Below are the code and all the weights of a small trained network. Each question names an input and a target symbol and asks about switching units off, where a switched-off unit gives its printed mean instead of its output.

import numpy as np


def w(rows, s, z=0):
    codes = np.array(rows[::2]) - 128.0
    scale = np.full(codes.shape[1], s)
    scale[-1] = z or s
    return codes * scale


def norm(h):
    return h / np.sqrt((h * h).mean(-1, keepdims=True) + 1e-5)


def f(y):
    return y / 2 * (1 + np.tanh(0.7978845608 * (y + 0.044715 * y**3)))


def softmax(a):
    e = np.exp(a - a.max(-1, keepdims=True))
    return e / e.sum(-1, keepdims=True)


def log_softmax(a):
    a = a - a.max(-1, keepdims=True)
    return a - np.log(np.exp(a).sum(-1, keepdims=True))


def net(x, mask):
    ids = ['γδζθξψ'.index(c) for c in x.split()]
    T = len(ids)
    res = E[ids] + P[:T]
    u = 0
    for l in range(2):
        q, k, v = (norm(res) @ M[l].T for M in (Q, K, V))
        z = softmax(np.where(np.tri(T) > 0, q @ k.T / 2**0.5, -1e9)) @ v
        res = res + np.where(mask[u], z, O[l][:, -1]) @ O[l][:, :-1]
        u += 1
        y = f(norm(res) @ A[l][:, :-1].T + A[l][:, -1])
        res = res + np.where(mask[u : u + 8], y, B[l][:, -1]) @ B[l][:, :-1]
        u += 8
    return log_softmax(norm(res)[-1] @ U[:, :-1].T + U[:, -1])


Q, K, V, O, A, B = {}, {}, {}, {}, {}, {}
E = w([
[133,151,154,102,181,34,85],'γ',
[84,139,142,140,194,121,72],'δ',
[177,134,214,171,109,80,139],'ζ',
[164,139,243,147,90,64,125],'θ',
[158,159,2,65,92,140,136],'ξ',
[171,140,231,156,95,67,140],'ψ',
],0.03)
P = w([
[62,25,2,228,225,12,117],'0',
[171,136,171,23,158,69,156],'1',
[177,154,168,28,116,68,118],'2',
[185,172,158,34,86,66,108],'3',
[183,176,148,45,64,70,107],'4',
[189,181,137,62,50,74,102],'5',
[189,183,139,63,41,81,92],'6',
[195,186,138,74,35,89,88],'7',
[199,191,132,87,30,91,84],'8',
[207,199,133,104,33,101,76],'9',
[212,208,129,112,30,105,69],'10',
],0.0079)
Q[0] = w([
[225,112,225,130,73,1,131],'0.h0',
[107,18,158,155,112,182,29],'0.h0',
],0.0072)
K[0] = w([
[116,49,132,124,100,6,171],'0.h0',
[59,144,179,143,151,126,136],'0.h0',
],0.013)
V[0] = w([
[1,77,118,178,142,155,138],'0.h0',
[199,29,40,92,94,195,123],'0.h0',
],0.0088)
O[0] = w([
[82,209,83,160,67,28,132,60],'0.h0',
[14,175,175,175,159,254,103,10],'0.h0',
],0.0087,0.012)
A[0] = w([
[72,142,112,159,161,188,172,132],'0.n0',
[5,48,90,156,129,165,144,4],'0.n1',
[138,140,130,174,164,61,138,168],'0.n2',
[109,71,90,121,224,99,120,103],'0.n3',
[130,116,66,91,194,154,148,131],'0.n4',
[82,87,149,136,201,138,102,182],'0.n5',
[129,131,127,96,183,103,79,73],'0.n6',
[164,141,165,65,119,163,112,77],'0.n7',
],0.02,0.011)
B[0] = w([
[104,56,71,89,104,129,91,134],'0.n0',
[114,161,5,28,241,184,130,127],'0.n1',
[137,158,199,125,107,128,98,251],'0.n2',
[85,125,37,156,173,203,207,171],'0.n3',
[72,124,43,83,191,75,153,152],'0.n4',
[173,157,117,145,154,65,190,140],'0.n5',
[6,79,89,60,138,129,93,172],'0.n6',
[124,113,134,208,164,145,188,162],'0.n7',
],0.017)
Q[1] = w([
[78,146,97,101,113,237,58],'1.h0',
[126,163,124,188,132,250,96],'1.h0',
],0.018)
K[1] = w([
[122,162,136,35,85,251,134],'1.h0',
[127,174,121,93,76,252,123],'1.h0',
],0.019)
V[1] = w([
[84,116,99,86,95,184,29],'1.h0',
[121,201,167,250,178,67,78],'1.h0',
],0.014)
O[1] = w([
[144,76,156,222,71,102,76,6],'1.h0',
[47,81,5,169,150,142,151,255],'1.h0',
],0.019,0.006)
A[1] = w([
[169,64,205,252,122,106,161,84],'1.n0',
[128,49,204,238,91,127,145,98],'1.n1',
[57,155,122,143,104,207,134,128],'1.n2',
[186,101,212,122,90,112,100,230],'1.n3',
[71,91,169,89,101,170,118,10],'1.n4',
[180,89,184,141,77,90,127,129],'1.n5',
[172,203,217,187,73,124,136,58],'1.n6',
[173,137,151,93,131,73,104,96],'1.n7',
],0.024,0.013)
B[1] = w([
[132,254,128,99,53,175,105,200],'1.n0',
[192,155,84,106,140,61,80,167],'1.n1',
[226,107,123,95,87,99,143,139],'1.n2',
[111,120,140,190,131,193,132,253],'1.n3',
[162,139,170,37,41,76,121,140],'1.n4',
[98,94,174,210,177,79,99,213],'1.n5',
[41,20,168,2,26,122,88,176],'1.n6',
[156,97,108,121,57,90,146,230],'1.n7',
],0.026,0.011)
U = w([
[50,130,95,136,128,164,146,168],'γ',
[164,146,140,53,53,40,136,2],'δ',
[59,110,130,126,2,199,162,108],'ζ',
[171,84,158,191,160,84,88,144],'θ',
[146,189,142,146,101,123,110,143],'ξ',
[172,124,199,110,132,176,168,128],'ψ',
],0.015,0.0092)

Each question gives the input, a string of symbols that net reads in full, and the target symbol t.
The units are the heads (2 rows each of Q, K, V and O) and the neurons (one row each of A and B). Each row of codes is followed by its name. A weight is (code - 128) times the scale printed after its matrix; where a second scale follows, it is the last column's (O, A, B and U).
mask holds one flag per unit, layer by layer, with each layer's heads first. A switched-off unit (its flag False) gives its mean, the last column of its rows in O or B, instead of its output. The means were averaged over made-up inputs and are rounded, as every weight is.
A unit's drop is (log p(t) with every unit on - log p(t) with that unit switched off) / (log p(t) with every unit on - log p(t) with every unit switched off).
most important unit: the unit with the biggest drop
k most important neurons: the k neurons with the biggest drops, biggest first
k most important neurons of layer l: the k neurons of layer l with the biggest drops, biggest first
input γ δ ψ γ ψ ξ γ ζ ψ γ, target θ: 2 most important neurons -> 0.n6, 0.n4
input θ γ ψ ψ, target θ: most important neuron -> 0.n7
input θ ψ ξ ξ θ ζ γ γ ψ, target θ: 2 most important neurons -> 0.n3, 0.n7
input ξ θ δ γ γ ξ δ γ, target ζ: 4 most important neurons of layer 1 -> 1.n3, 1.n5, 1.n7, 1.n1
input ξ θ ξ ξ δ ζ ξ ξ ζ γ, target γ: 2 most important neurons -> 0.n5, 0.n3
input γ δ δ ψ δ γ ψ δ δ ψ δ, target θ: 3 most important neurons -> 0.n6, 1.n5, 1.n1
input ξ θ ζ, target ψ: 2 most important neurons of layer 0 -> 0.n7, 0.n6
input ψ ξ ξ, target δ: 2 most important neurons -> 0.n2, 0.n4
input ξ θ δ θ θ ζ γ δ δ θ θ, target ψ: 2 most important neurons -> 0.n7, 0.n2
input γ ζ ψ γ ξ, target γ: 4 most important neurons -> 0.n4, 0.n2, 0.n7, 1.n7
input ξ ξ δ ψ γ ψ δ ξ γ ψ, target ψ: 4 most important neurons of layer 0 -> 0.n3, 0.n7, 0.n2, 0.n4
input γ θ ψ ψ δ ξ ψ ψ δ, target δ: 4 most important neurons -> 0.n4, 0.n6, 0.n3, 0.n5
input θ ψ δ ζ γ θ, target θ: 4 most important neurons -> 0.n7, 0.n3, 0.n4, 0.n5
input ξ γ ψ ψ γ ψ θ, target ψ: 3 most important neurons of layer 0 -> 0.n3, 0.n7, 0.n2
input θ ψ δ ζ δ γ ψ γ ζ ζ θ, target θ: 4 most important neurons -> 0.n7, 0.n3, 0.n4, 0.n6
input δ γ ψ ξ, target γ: 4 most important neurons -> 0.n2, 0.n4, 0.n7, 1.n7
input ψ γ γ δ γ δ γ δ ξ δ γ, target θ: 4 most important neurons -> 0.n6, 0.n2, 0.n5, 0.n4
input γ ξ ξ ξ ξ ψ ψ ξ γ ξ, target θ: 4 most important neurons -> 0.n0, 0.n3, 0.n4, 0.n2
input ζ ψ γ δ δ, target δ: 3 most important neurons of layer 0 -> 0.n5, 0.n6, 0.n3
input δ γ ξ ψ ξ ψ δ δ ψ θ θ, target ξ: most important unit -> 0.n6
input θ γ ψ ψ γ δ ψ ψ ψ γ ζ, target θ: 2 most important neurons of layer 0 -> 0.n4, 0.n3
input ξ ψ ψ ξ γ δ δ δ γ ψ, target ψ: most important unit -> 1.h0
input θ δ ζ, target θ: 3 most important neurons of layer 0 -> 0.n3, 0.n4, 0.n7
input δ γ δ ψ ζ ζ, target ξ: 2 most important neurons of layer 0 -> 0.n6, 0.n5
input ξ ψ γ ζ, target ψ: 2 most important neurons of layer 0 -> 0.n3, 0.n7
input δ ψ ψ ψ γ ψ, target ξ: 2 most important neurons of layer 0 -> 0.n6, 0.n4
input ψ γ ψ δ ψ δ ψ ψ ψ δ ζ, target δ: most important neuron of layer 0 -> 0.n6
input δ ψ ζ ψ, target ξ: 2 most important neurons of layer 0 -> 0.n6, 0.n7
